In the rows, 128 means zero.
Each row of numbers belongs to one of the things below and depends on some of the facts about them. Some rows are named. Which thing is each other row?

Some rows with their names:
[155 141 117  71 111 107 131 201  80  38 147 113 156 135 111 136 148 108
  78 131 108 175  86 194 109 168 139  62] : k972
[116 104 118 154 136 117 135 111 136 133 124 131 115  92 135 157 126 112
 156 122 136 112 128 148 150 114 155 142] : k804
[124 202 118  96 115 125 102 145 120  95 122 116 124 144 118 139 159 129
 110 132 117 144 122 123 107 134 109 118] : k177
[ 79 126 130 172 126 135 140 169 125 144 139  98 157 138 163 130 121 150
  41 122 120 137 113 138  83 128 118 103] : k949
[175 198 108 113 124 108 141 133 136 137 125 124  92 134 107 134 139 141
 127 117 122 140 119  85 154 125 138 137] : k954
[129 174 109  71 130 174  68 123 161 108 147 251 168 163 120 145 116 125
 111 126 101 114 112 106 129 134 115 153] : k932
[124 144 120 159 129 135 132 141 139 134 123 125 135 104 137 155 118 125
  75 119 140 116 122 141 105 139 124 130] : k712
[164 114 131  71 111 117 134 187  83  46 145 127 158 135 103 119 135 102
  99 139 116 166  97 198 114 174 131  67] : k876
[162 160 117 131 121 110 126 109 137 118 117 143  76 125  99 114 143 121
 171 116 123 121 118 117 174 123 124 133] : k592
[183 162 130 116 122 110 148 122 138 131 132 134 100 133 108 117 123 134
 185 127 120 131 137 100 200 122 137 126] : k296
[ 96  94 138 159 129 144 137 159 122 142 135 115 166 133 140 127 109 138
  47 133 134 129 120 148  68 148 108 112] : k244
[ 90 108 132 126 137 141 113 130 121 135 124 107 150 115 157 139 125 123
 111 131 139 127 134 145  89 126 135 134] : k347
[157 125 109 115 130 119 127  95 126 114 120 147  89 128  99 137 152 117
 158 118 130 126 121 116 151 125 136 148] : k951
[ 94  94 140 162 128 143 139 159 123 140 137 116 169 133 147 125 110 142
  50 131 130 129 122 147  75 141 111 110] : k634
[116 108 115 152 137 119 134 111 136 132 122 131 116  91 131 158 127 111
 143 121 138 113 126 145 137 117 154 147] : k754
[ 89 111 130 128 137 139 112 131 122 137 125 106 150 115 157 140 127 124
 116 130 140 128 135 145  93 127 135 131] : k661
[140 126 115 131 141 119 152 129 133 149 130 120 136  98 131 169 115 129
 120 128 141 126 135 122 124 124 163 149] : k479
[143 152 123 144 132 114 149 139 144 151 126 122 132  95 129 150 102 130
 131 131 134 119 134 126 147 126 153 136] : k371

Facts:
graku: points at; keban: uses; ravu: comes just before; rodiske: belongs to class
k109: graku k784; keban k235
k111: graku k120; ravu k137
k115: graku k587,k415,k660; keban k34; ravu k835; rodiske a
k116: keban k928; ravu k810; rodiske a
k119: keban k443; ravu k96; rodiske a
k120: graku k932; rodiske d
k124: graku k223,k932; ravu k876; rodiske b
k137: graku k147; keban k973
k145: graku k120,k949,k697; rodiske b
k147: graku k889; ravu k262
k157: graku k120,k707,k694; keban k457
k165: keban k115
k17: graku k347,k471; ravu k667; rodiske b
k170: graku k932,k471,k981; ravu k70; rodiske e
k177: graku k471,k981; keban k996; ravu k271; rodiske a
k18: graku k494; rodiske a
k185: graku k592; keban k315; ravu k449
k205: keban k692; ravu k147; rodiske a
k223: graku k889
k229: graku k157; keban k437; rodiske d
k23: ravu k684; rodiske a
k232: ravu k931
k235: graku k527; keban k383; rodiske a
k239: graku k945; keban k411; ravu k680; rodiske e
k241: graku k849; ravu k841; rodiske a
k244: graku k498; ravu k784; rodiske b
k254: rodiske a
k261: graku k334; ravu k741; rodiske b
k262: keban k736; ravu k527; rodiske b
k264: keban k28; ravu k311; rodiske b
k266: keban k841; ravu k692; rodiske c
k27: ravu k372; rodiske d
k270: ravu k813; rodiske c
k271: graku k726,k855; keban k720; ravu k241; rodiske b
k272: graku k177; ravu k5; rodiske a
k275: rodiske a
k278: graku k235,k588,k531; rodiske a
k28: ravu k272; rodiske c
k285: keban k326
k289: ravu k315; rodiske a
k296: graku k235; keban k949; rodiske c
k297: graku k335; keban k610; ravu k879; rodiske a
k300: graku k124,k254; keban k479; ravu k648; rodiske b
k309: keban k597
k311: graku k147,k471,k115; ravu k457; rodiske c
k315: graku k707; keban k889; ravu k735
k326: graku k954; keban k17; rodiske a
k330: graku k816,k981; keban k687
k331: graku k443; keban k805; ravu k23; rodiske e
k332: ravu k597; rodiske a
k334: graku k707,k177; keban k647
k335: ravu k27; rodiske a
k338: ravu k797; rodiske c
k34: graku k471; keban k932
k344: ravu k296
k347: ravu k487; rodiske a
k353: keban k527; ravu k494; rodiske b
k36: keban k494; ravu k670; rodiske c
k371: graku k405; rodiske c
k372: ravu k934; rodiske d
k383: keban k942
k387: graku k954; ravu k972; rodiske e
k392: graku k471; keban k441; rodiske b
k400: ravu k111; rodiske c
k405: keban k296; ravu k347; rodiske a
k406: keban k810
k410: graku k995; keban k681; rodiske a
k411: keban k964; ravu k115; rodiske a
k415: graku k170; keban k948
k417: graku k816; keban k165; ravu k819; rodiske e
k431: keban k300; ravu k750; rodiske d
k434: graku k923; keban k120
k437: graku k347,k932; keban k923; ravu k531; rodiske d
k438: graku k443,k981
k441: keban k812; ravu k254; rodiske d
k442: keban k855; ravu k239; rodiske c
k443: rodiske d
k449: graku k889; ravu k828; rodiske e
k457: ravu k628; rodiske e
k46: keban k842; ravu k964; rodiske c
k462: graku k120,k147; ravu k47; rodiske c
k463: keban k784; ravu k270
k47: graku k387; ravu k338
k471: rodiske a
k479: ravu k710; rodiske c
k487: graku k437; ravu k326; rodiske a
k488: graku k232; ravu k834
k494: graku k850,k70; keban k726; ravu k681
k498: graku k587; ravu k400; rodiske c
k499: graku k679; ravu k74; rodiske c
k5: graku k932; keban k157; rodiske c
k503: keban k717; rodiske a
k527: graku k111,k942; keban k275; rodiske a
k531: graku k56; keban k683; ravu k229; rodiske d
k534: keban k587; ravu k437; rodiske d
k56: graku k437; ravu k829; rodiske d
k565: keban k628; rodiske e
k566: graku k712,k34; ravu k488; rodiske b
k570: graku k923; ravu k754; rodiske a
k581: keban k680
k583: graku k932,k471; rodiske e
k587: keban k592; rodiske c
k588: graku k18,k648; rodiske c
k592: graku k949; keban k697
k597: graku k471,k981; rodiske a
k604: graku k437; keban k868; ravu k261
k610: keban k417
k628: graku k570; ravu k734; rodiske a
k634: graku k503,k405,k170; rodiske b
k647: ravu k344; rodiske c
k648: keban k760; ravu k120; rodiske c
k649: keban k797; ravu k720
k66: keban k819
k660: graku k498; ravu k297; rodiske a
k661: ravu k771; rodiske a
k667: graku k583,k816,k800,k177; ravu k462; rodiske c
k670: graku k932; keban k406; rodiske e
k671: graku k326; keban k570; rodiske a
k679: graku k813; ravu k124; rodiske d
k680: keban k410; ravu k36; rodiske d
k681: ravu k732
k683: rodiske a
k684: graku k746; rodiske a
k687: graku k932,k311; ravu k353; rodiske b
k692: graku k932; keban k721; rodiske c
k694: graku k471; ravu k18
k696: graku k471; keban k330; rodiske b
k697: graku k347,k889,k597
k70: graku k17; rodiske c
k707: graku k120,k347,k932; ravu k330; rodiske e
k71: keban k809; rodiske a
k710: graku k855,k813; keban k694; ravu k949
k712: graku k177; ravu k800; rodiske e
k715: graku k442,k309; ravu k443; rodiske b
k717: graku k147; keban k311; ravu k235; rodiske c
k720: keban k750; ravu k918; rodiske b
k721: keban k56; ravu k983; rodiske c
k726: graku k809; rodiske a
k732: graku k583,k932; ravu k683; rodiske b
k733: graku k949,k816; keban k754; ravu k649; rodiske a
k734: rodiske e
k735: graku k954,k583; keban k634
k74: graku k471,k889; keban k109; ravu k804; rodiske c
k741: graku k735,k932; keban k710; rodiske b
k746: graku k111
k750: graku k471; rodiske d
k754: ravu k707
k758: graku k981; keban k804; ravu k842; rodiske c
k760: graku k707,k932; keban k46
k77: graku k696; keban k503; ravu k145
k771: rodiske b
k781: graku k805; keban k405; ravu k222; rodiske a
k782: graku k471,k177,k462
k784: keban k392; ravu k696; rodiske a
k797: graku k437; keban k707; ravu k275; rodiske b
k800: ravu k746; rodiske a
k801: graku k923; rodiske e
k804: ravu k410
k805: graku k170; keban k371; rodiske e
k809: graku k170; keban k264
k810: keban k813; ravu k882; rodiske a
k812: graku k981; keban k782
k813: graku k587,k471; ravu k28; rodiske b
k816: rodiske a
k818: keban k715; rodiske c
k819: graku k855; ravu k565; rodiske a
k826: keban k498; rodiske c
k828: graku k819,k687; rodiske b
k829: keban k66; ravu k205; rodiske c
k834: keban k462; rodiske b
k835: graku k868; ravu k300; rodiske a
k841: graku k741,k696; keban k965; ravu k717; rodiske a
k842: graku k932; ravu k948; rodiske b
k843: ravu k715; rodiske d
k849: ravu k843; rodiske a
k850: graku k463,k344; ravu k996; rodiske a
k855: graku k587,k932,k471,k981; ravu k583; rodiske b
k868: keban k270; ravu k417; rodiske e
k876: graku k671,k437,k111; keban k972; ravu k726; rodiske b
k879: rodiske b
k882: keban k893; rodiske d
k886: graku k670,k471,k462; rodiske c
k889: graku k587
k893: graku k995,k177; keban k671; rodiske b
k901: keban k244; ravu k923
k918: keban k272; rodiske a
k919: graku k721; rodiske a
k923: graku k120; keban k981; ravu k289; rodiske e
k928: graku k800,k115; ravu k721
k931: graku k115; rodiske d
k932: graku k471; keban k994; ravu k893; rodiske e
k934: rodiske e
k942: ravu k981; rodiske b
k945: graku k326; rodiske b
k948: keban k285; ravu k392; rodiske a
k949: graku k981; ravu k77; rodiske b
k951: keban k565; ravu k928
k954: graku k981,k570; keban k882; ravu k588; rodiske c
k96: keban k434; rodiske a
k964: ravu k849; rodiske d
k965: graku k278; ravu k244; rodiske b
k972: graku k981; keban k96; ravu k758; rodiske b
k981: keban k918; rodiske d
k983: ravu k17; rodiske a
k994: keban k289; rodiske c
k995: keban k205; ravu k661; rodiske b
k996: graku k392; keban k876; ravu k647; rodiske c

Which thing is each row?
No name comes twice in this set of rows, the named rows included.
[ 99 149 130 136 130 135 109 146 129 146 117 103 139 110 141 123 122 126
  88 128 143 125 127 144  75 138 118 129]  k570
[146 160 117 138 134 116 146 141 141 152 124 120 131  96 120 155 106 128
 109 130 140 120 130 126 124 131 149 144]  k499
[ 74 133 134 139 128 119 124 159 124 143 133 105 169 128 115 139 118 141
  84 156 124 130 137 132  63 129 114 129]  k750
[ 85 115 135 136 132 122 121 161 120 157 132 104 156 127 122 110 113 135
  91 147 131 135 128 136  68 138 121 125]  k931
[135 124 135  97 126 138 116 108 113 117 123 116 114 157 133 107 153 132
 149 125 128 142 136 110 126 124 116 126]  k205
[ 80  85 161 157 127 131 124 129 131 129 143  98 146 117 198 116 113 119
 228 133 117 121 156 161 201  97 149 100]  k275
[164 149 124 122 121 137 129 120 131 113 125 145 109 142 115 124 136 128
 118 117 128 127 121 114 140 139 112 125]  k239
[163 158 115 123 121 112 122 107 137 114 117 151  85 124  93 123 143 119
 157 121 125 121 119 118 159 127 123 137]  k710
[130  86 164 146 112 138 144 138 123 114 151 129 138 172 148  75 116 141
 175 132 104 137 135 133 187 124 104  80]  k797
[136 157 139 115 119 132 111 125 125 123 120 112 106 149 129  90 141 134
 149 124 124 136 132 113 141 131 107 115]  k326
[204 178 112  68 117  95 141 154 114  79 134 136 116 109  87 150 132 105
 159 135 122 150 116 148 170 151 158 112]  k996

Now the same things, written a new way:
Known rows:
[169 163 131 148 111 100  45 163 164  89 121 137 145 141] : k741
[148 125 141 122 107 115  68 152 171 114 101 131 106 135] : k834
[117 104 153 159 151 148  97 134 139 122 127 118 110 127] : k893
[124 100 131 127 151 130 104 153 142 123 103 153 125 107] : k720
[151 123  90  98 171 100 145 105 141  96 122 125 147 139] : k66
[131  94 132 133 145 137 102 154 147 121 106 127 127 114] : k879
[118 124 122  94 126 122 136 126 116 120 122 130 135 140] : k222
[119 147 125 140 133 108 131 133 137 134 141 152 127 141] : k115
[137 150 128 132 124 117 136 153 114 137 122 165 107 144] : k405
[129 133 128 112 117 128 137 145 144 135 112 165 110 124] : k784
[117 127 117 159 131 167 174 124  81 121 129 157 121 120] : k570
[148 127 124 130  99 131 117 117 140 159 140  69  76 139] : k239
[113 132 108 142 130 133 147 111 155 142 137 100 101 124] : k410
[125 119 127 103 118 113 140 124 121 130 106 130 135 128] : k344
[118 137 138 122 116 139 167 129 104 109 148 140 209  72] : k462
[121 126 121 165 176 147 128 183  77 120 118 147 151  94] : k949
[128 107 131  94 117 129 139  89 132 108 124 130 119 128] : k109
[106 115 120 126 127 145 147 119 123 155 121 127  81 150] : k411

Rows to name:
No name comes twice in this set of rows, the named rows included.
[139 122 124 129  97 136 160 116 167 108  98 127 125 102]  k235
[ 97  76 123 164 132 188 125 151  82 146 115 150 142 110]  k965
[112 141  66 127 172 118 149 162  68 167 128 134 176 154]  k754
[119 123 126 136 101  99  47 159 126 181 105  99  99 157]  k353
[139 151  87 147 196 130 191 128 132 105 132 156 172 130]  k819
[137 170 131 134 100 110  85 132 140 130 139 133  82 176]  k781
[108 158 114 116 112 121 142 132 137 105 115  86 141  82]  k47
[ 94 111 128  96 112 158 140 148  50 164 148 167 154 118]  k479
[165 166 123 105 122  92  94 131 127 118 155  76 114 166]  k758
[100 162 157 118  72  84  86 125 129 177 142 104 114 151]  k137
[ 91 144 132 142  95 143 130 122 126 146 146 120 107 116]  k841

